Below are the code and all the weights of a small trained network. Each question names an input and a target symbol and asks about switching units off, where a switched-off unit gives its printed mean instead of its output.

import numpy as np


def w(rows, s, z=0):
    codes = np.array(rows[::2]) - 128.0
    scale = np.full(codes.shape[1], s)
    scale[-1] = z or s
    return codes * scale


def norm(h):
    return h / np.sqrt((h * h).mean(-1, keepdims=True) + 1e-5)


def f(y):
    return y / 2 * (1 + np.tanh(0.7978845608 * (y + 0.044715 * y**3)))


def softmax(a):
    e = np.exp(a - a.max(-1, keepdims=True))
    return e / e.sum(-1, keepdims=True)


def log_softmax(a):
    a = a - a.max(-1, keepdims=True)
    return a - np.log(np.exp(a).sum(-1, keepdims=True))


def net(x, mask):
    ids = ['βγζηθλμπσφψω'.index(c) for c in x.split()]
    T = len(ids)
    res = E[ids] + P[:T]
    u = 0
    for l in range(2):
        r = norm(res)
        for j in range(3):
            rows = slice(3 * j, 3 * j + 3)
            q, k, v = (r @ M[l][rows].T for M in (Q, K, V))
            z = softmax(np.where(np.tri(T) > 0, q @ k.T / 3**0.5, -1e9)) @ v
            o = O[l][rows]
            res = res + np.where(mask[u + j], z, o[:, -1]) @ o[:, :-1]
        u += 3
        y = f(norm(res) @ A[l][:, :-1].T + A[l][:, -1])
        res = res + np.where(mask[u : u + 12], y, B[l][:, -1]) @ B[l][:, :-1]
        u += 12
    return log_softmax(norm(res)[-1] @ U[:, :-1].T + U[:, -1])


Q, K, V, O, A, B = {}, {}, {}, {}, {}, {}
E = w([
[210,178,109,148,154,93,54,105],'β',
[74,167,28,102,212,126,60,90],'γ',
[177,134,122,166,128,251,204,148],'ζ',
[94,82,165,213,99,54,184,40],'η',
[135,49,7,132,150,129,96,153],'θ',
[207,76,207,32,153,117,254,47],'λ',
[161,72,94,91,115,22,110,152],'μ',
[84,191,34,152,126,169,190,58],'π',
[125,187,218,103,192,95,95,113],'σ',
[172,105,31,170,81,242,133,156],'φ',
[190,50,117,143,173,131,50,100],'ψ',
[119,60,34,155,226,172,77,86],'ω',
],0.012)
P = w([
[55,103,189,180,195,130,158,253],'0',
[113,137,141,152,199,135,148,214],'1',
[131,132,126,142,182,126,134,181],'2',
[141,132,119,132,159,128,127,159],'3',
[146,130,113,132,136,132,120,138],'4',
[149,126,114,129,117,134,114,120],'5',
[156,123,113,124,103,134,111,107],'6',
[155,120,110,118,91,129,106,95],'7',
],0.006)
Q[0] = w([
[97,47,87,26,252,101,219,22],'L0H1',
[17,162,157,215,117,65,62,218],'L0H1',
[9,152,40,133,119,188,108,151],'L0H1',
[214,104,37,230,176,186,105,112],'L0H2',
[105,193,106,169,137,157,216,89],'L0H2',
[169,255,105,77,85,154,54,133],'L0H2',
[208,163,145,49,197,21,211,24],'L0H3',
[22,109,59,85,138,134,78,126],'L0H3',
[112,198,172,38,122,163,236,92],'L0H3',
],0.0054)
K[0] = w([
[21,154,68,129,132,74,176,75],'L0H1',
[105,96,203,143,133,115,3,198],'L0H1',
[80,158,66,149,147,183,58,205],'L0H1',
[122,115,42,169,119,193,97,93],'L0H2',
[91,177,129,101,131,174,179,67],'L0H2',
[143,223,98,159,148,105,54,175],'L0H2',
[150,139,158,145,141,36,189,15],'L0H3',
[62,155,51,118,168,159,64,132],'L0H3',
[78,160,136,164,62,158,205,95],'L0H3',
],0.0063)
V[0] = w([
[139,109,201,3,135,134,185,90],'L0H1',
[98,138,108,87,148,139,52,136],'L0H1',
[117,97,125,135,119,105,153,84],'L0H1',
[80,135,80,152,168,202,108,70],'L0H2',
[131,161,194,96,171,166,106,102],'L0H2',
[128,101,174,117,139,126,178,87],'L0H2',
[129,86,126,124,180,208,204,91],'L0H3',
[32,235,82,158,78,137,141,120],'L0H3',
[80,163,94,172,131,85,40,102],'L0H3',
],0.0059)
O[0] = w([
[144,33,58,151,253,190,100,134,3],'L0H1',
[107,161,112,53,91,135,157,176,145],'L0H1',
[138,88,124,141,130,99,91,106,101],'L0H1',
[84,38,209,99,83,143,88,182,203],'L0H2',
[167,97,165,100,143,222,174,104,135],'L0H2',
[238,150,143,105,95,104,136,123,56],'L0H2',
[116,98,124,83,150,114,79,81,117],'L0H3',
[229,140,134,182,74,89,95,130,22],'L0H3',
[199,110,103,212,53,147,219,132,210],'L0H3',
],0.0053,0.0029)
A[0] = w([
[89,74,85,54,70,144,113,204,125],'L0N1',
[150,91,65,137,174,161,67,128,3],'L0N2',
[93,104,140,106,90,142,254,123,148],'L0N3',
[173,76,141,210,129,135,172,226,42],'L0N4',
[89,157,209,137,127,73,84,145,72],'L0N5',
[112,162,134,128,156,90,107,67,76],'L0N6',
[169,166,133,120,76,180,140,93,112],'L0N7',
[145,63,202,70,192,189,96,75,82],'L0N8',
[184,143,131,86,172,107,56,179,152],'L0N9',
[184,73,189,95,103,98,115,201,112],'L0N10',
[165,178,145,87,164,223,99,131,23],'L0N11',
[166,132,131,86,156,123,198,121,29],'L0N12',
],0.0087,0.0012)
B[0] = w([
[193,167,129,185,163,91,108,62,201],'L0N1',
[78,172,76,137,139,151,112,143,186],'L0N2',
[61,89,109,86,198,196,1,192,171],'L0N3',
[57,153,124,89,226,145,83,137,169],'L0N4',
[54,91,37,101,164,205,177,206,161],'L0N5',
[124,77,127,144,85,118,146,181,163],'L0N6',
[128,113,170,138,92,29,105,132,185],'L0N7',
[158,148,139,165,65,65,117,76,253],'L0N8',
[60,108,98,140,119,132,155,169,200],'L0N9',
[15,141,105,112,171,206,101,224,144],'L0N10',
[95,172,117,172,118,102,102,121,207],'L0N11',
[194,174,99,174,63,83,114,109,140],'L0N12',
],0.0063,0.0049)
Q[1] = w([
[96,119,110,197,145,134,90,126],'L1H1',
[141,76,112,132,121,121,98,64],'L1H1',
[64,124,144,150,145,134,125,96],'L1H1',
[166,159,141,153,185,151,176,95],'L1H2',
[204,142,149,12,92,143,158,198],'L1H2',
[2,88,35,159,165,119,109,97],'L1H2',
[86,154,114,76,127,83,86,93],'L1H3',
[132,183,72,116,172,100,130,71],'L1H3',
[180,157,42,150,112,76,55,76],'L1H3',
],0.0091)
K[1] = w([
[61,116,142,105,94,174,102,100],'L1H1',
[121,107,144,74,128,130,101,99],'L1H1',
[145,97,148,134,80,139,131,112],'L1H1',
[132,147,125,173,169,124,156,98],'L1H2',
[96,160,122,167,129,105,102,237],'L1H2',
[133,57,90,57,151,159,148,84],'L1H2',
[154,108,122,114,149,120,176,77],'L1H3',
[136,82,167,112,120,100,207,134],'L1H3',
[188,10,158,125,101,124,162,122],'L1H3',
],0.011)
V[1] = w([
[108,72,99,2,20,102,99,82],'L1H1',
[61,159,110,47,144,125,141,150],'L1H1',
[101,181,222,148,29,112,114,132],'L1H1',
[217,158,229,40,161,111,172,95],'L1H2',
[177,154,174,103,118,205,33,167],'L1H2',
[197,235,139,138,147,51,153,165],'L1H2',
[124,127,170,104,133,138,116,105],'L1H3',
[126,137,162,181,97,43,168,90],'L1H3',
[152,71,68,230,65,171,89,162],'L1H3',
],0.0052)
O[1] = w([
[179,94,117,122,89,117,67,151,29],'L1H1',
[101,99,193,116,121,124,79,107,157],'L1H1',
[114,115,128,101,132,117,140,210,159],'L1H1',
[140,86,109,84,89,118,170,75,3],'L1H2',
[139,130,90,152,154,78,145,119,68],'L1H2',
[130,64,132,175,69,136,116,120,151],'L1H2',
[155,126,82,91,78,111,89,144,102],'L1H3',
[106,84,128,139,84,120,140,145,185],'L1H3',
[112,152,125,190,172,117,254,91,125],'L1H3',
],0.0079,0.0055)
A[1] = w([
[96,182,211,116,144,146,177,164,3],'L1N1',
[115,134,138,97,222,187,121,223,98],'L1N2',
[153,200,202,164,157,78,132,110,144],'L1N3',
[104,121,93,131,140,124,76,64,166],'L1N4',
[113,97,117,164,160,56,157,49,154],'L1N5',
[88,155,162,162,129,81,121,180,39],'L1N6',
[51,183,151,177,164,167,128,179,108],'L1N7',
[171,112,139,67,131,121,165,58,100],'L1N8',
[39,141,118,101,203,255,139,236,54],'L1N9',
[159,176,136,144,107,93,151,153,88],'L1N10',
[120,153,92,148,184,199,131,166,95],'L1N11',
[83,122,141,175,184,152,188,180,129],'L1N12',
],0.0093,0.0037)
B[1] = w([
[159,147,108,154,183,108,74,147,161],'L1N1',
[51,106,84,151,89,165,124,101,178],'L1N2',
[197,97,139,126,58,110,211,169,176],'L1N3',
[139,138,180,158,166,130,190,173,153],'L1N4',
[155,150,148,163,74,123,166,179,147],'L1N5',
[173,165,142,145,192,157,147,80,191],'L1N6',
[160,129,114,93,202,71,57,101,252],'L1N7',
[48,169,44,129,155,141,126,117,130],'L1N8',
[8,44,2,208,30,194,187,162,213],'L1N9',
[113,83,136,124,116,177,177,107,137],'L1N10',
[61,93,103,134,95,93,61,104,166],'L1N11',
[120,176,124,88,143,124,42,110,203],'L1N12',
],0.0084,0.015)
U = w([
[115,249,107,51,88,162,159,112,45],'β',
[116,88,125,67,193,122,196,9,70],'γ',
[166,111,137,144,154,212,150,105,59],'ζ',
[115,191,203,131,104,231,139,91,75],'η',
[19,142,81,171,136,128,63,143,208],'θ',
[148,101,88,72,162,97,194,197,58],'λ',
[228,200,150,149,181,38,86,92,146],'μ',
[24,184,224,67,129,104,185,144,124],'π',
[147,127,144,217,40,124,254,182,222],'σ',
[163,165,160,118,115,235,111,166,84],'φ',
[171,28,162,153,193,191,132,132,2],'ψ',
[157,61,167,64,33,83,56,190,170],'ω',
],0.0083,0.0032)

Each question gives the input, a string of symbols that net reads in full, and the target symbol t.
The units are the heads (3 rows each of Q, K, V and O) and the neurons (one row each of A and B). Each row of codes is followed by its name. A weight is (code - 128) times the scale printed after its matrix; where a second scale follows, it is the last column's (O, A, B and U).
mask holds one flag per unit, layer by layer, with each layer's heads first. A switched-off unit (its flag False) gives its mean, the last column of its rows in O or B, instead of its output. The means were averaged over made-up inputs and are rounded, as every weight is.
A unit's drop is (log p(t) with every unit on - log p(t) with that unit switched off) / (log p(t) with every unit on - log p(t) with every unit switched off).
The circuit of an input: a set's keep is (log p(t) with only the set's units on - log p(t) with every unit switched off) / (log p(t) with every unit on - log p(t) with every unit switched off). Starting from the 12 units with the biggest drops (on a tie, the unit counted first), units are removed one at a time, each time the one whose removal leaves the highest keep (on an exact tie, the one counted first), for as long as the keep stays at least 0.8.
units of the circuit, in order: the units of the circuit, biggest drop first
most important unit: the unit with the biggest drop
heads that matter: for each layer, one digit per head in row order, 1 if its drop is at least 0.15 and else 0, layers parted by /
drop when u is switched off: that unit's drop, to one decimal
input ψ ψ σ ω η π β π, target μ: units of the circuit, in order	L0H3; L1N9
input λ σ μ β φ, target φ: heads that matter	101 / 011
input γ σ μ μ ψ φ ψ, target μ: units of the circuit, in order	L1N9
input ψ ψ β ω β, target μ: heads that matter	101 / 000
input σ β λ β η, target σ: units of the circuit, in order	L1N5; L0H2
input β φ β β η φ φ, target σ: units of the circuit, in order	L0H1; L0N7; L1N7; L1N12
input σ λ π π σ θ ψ θ, target ω: heads that matter	011 / 111
input ψ σ β ζ ψ, target μ: heads that matter	001 / 000
input σ φ γ μ β φ, target μ: units of the circuit, in order	L0N1; L0H1; L1N9; L0N7
input σ σ λ η β θ ω π, target ω: heads that matter	011 / 100
input π λ μ σ γ φ β β, target ω: heads that matter	101 / 011
input β σ π ψ λ β π, target ω: heads that matter	001 / 000
input λ θ π β, target ω: heads that matter	111 / 111
input β β μ ζ η μ, target μ: units of the circuit, in order	L1N9
input φ ψ ψ β γ ψ, target σ: heads that matter	001 / 000
input β λ φ η β μ μ, target σ: heads that matter	010 / 000
input ζ σ μ η λ γ θ η, target σ: heads that matter	000 / 000
input ζ ζ π β γ π σ ζ, target σ: heads that matter	101 / 001
input ψ σ ω π π φ β ω, target μ: heads that matter	010 / 010
input γ η η λ β, target σ: heads that matter	000 / 010
input λ β σ φ, target φ: most important unit	L0H3
input ζ ψ μ σ ω θ ω, target μ: heads that matter	110 / 110
input φ β λ ψ π φ σ μ, target ω: units of the circuit, in order	L1H3; L1N9
input σ β σ θ ω λ β ψ, target ψ: drop when L1H2 is switched off	0.3
input β λ ω ψ η σ, target σ: drop when L0H1 is switched off	1.0
input β φ γ σ σ, target μ: drop when L0N8 is switched off	0.6
input σ λ ω ψ μ, target λ: most important unit	L0H1
input β η β θ β π η, target μ: drop when L0H2 is switched off	0.6
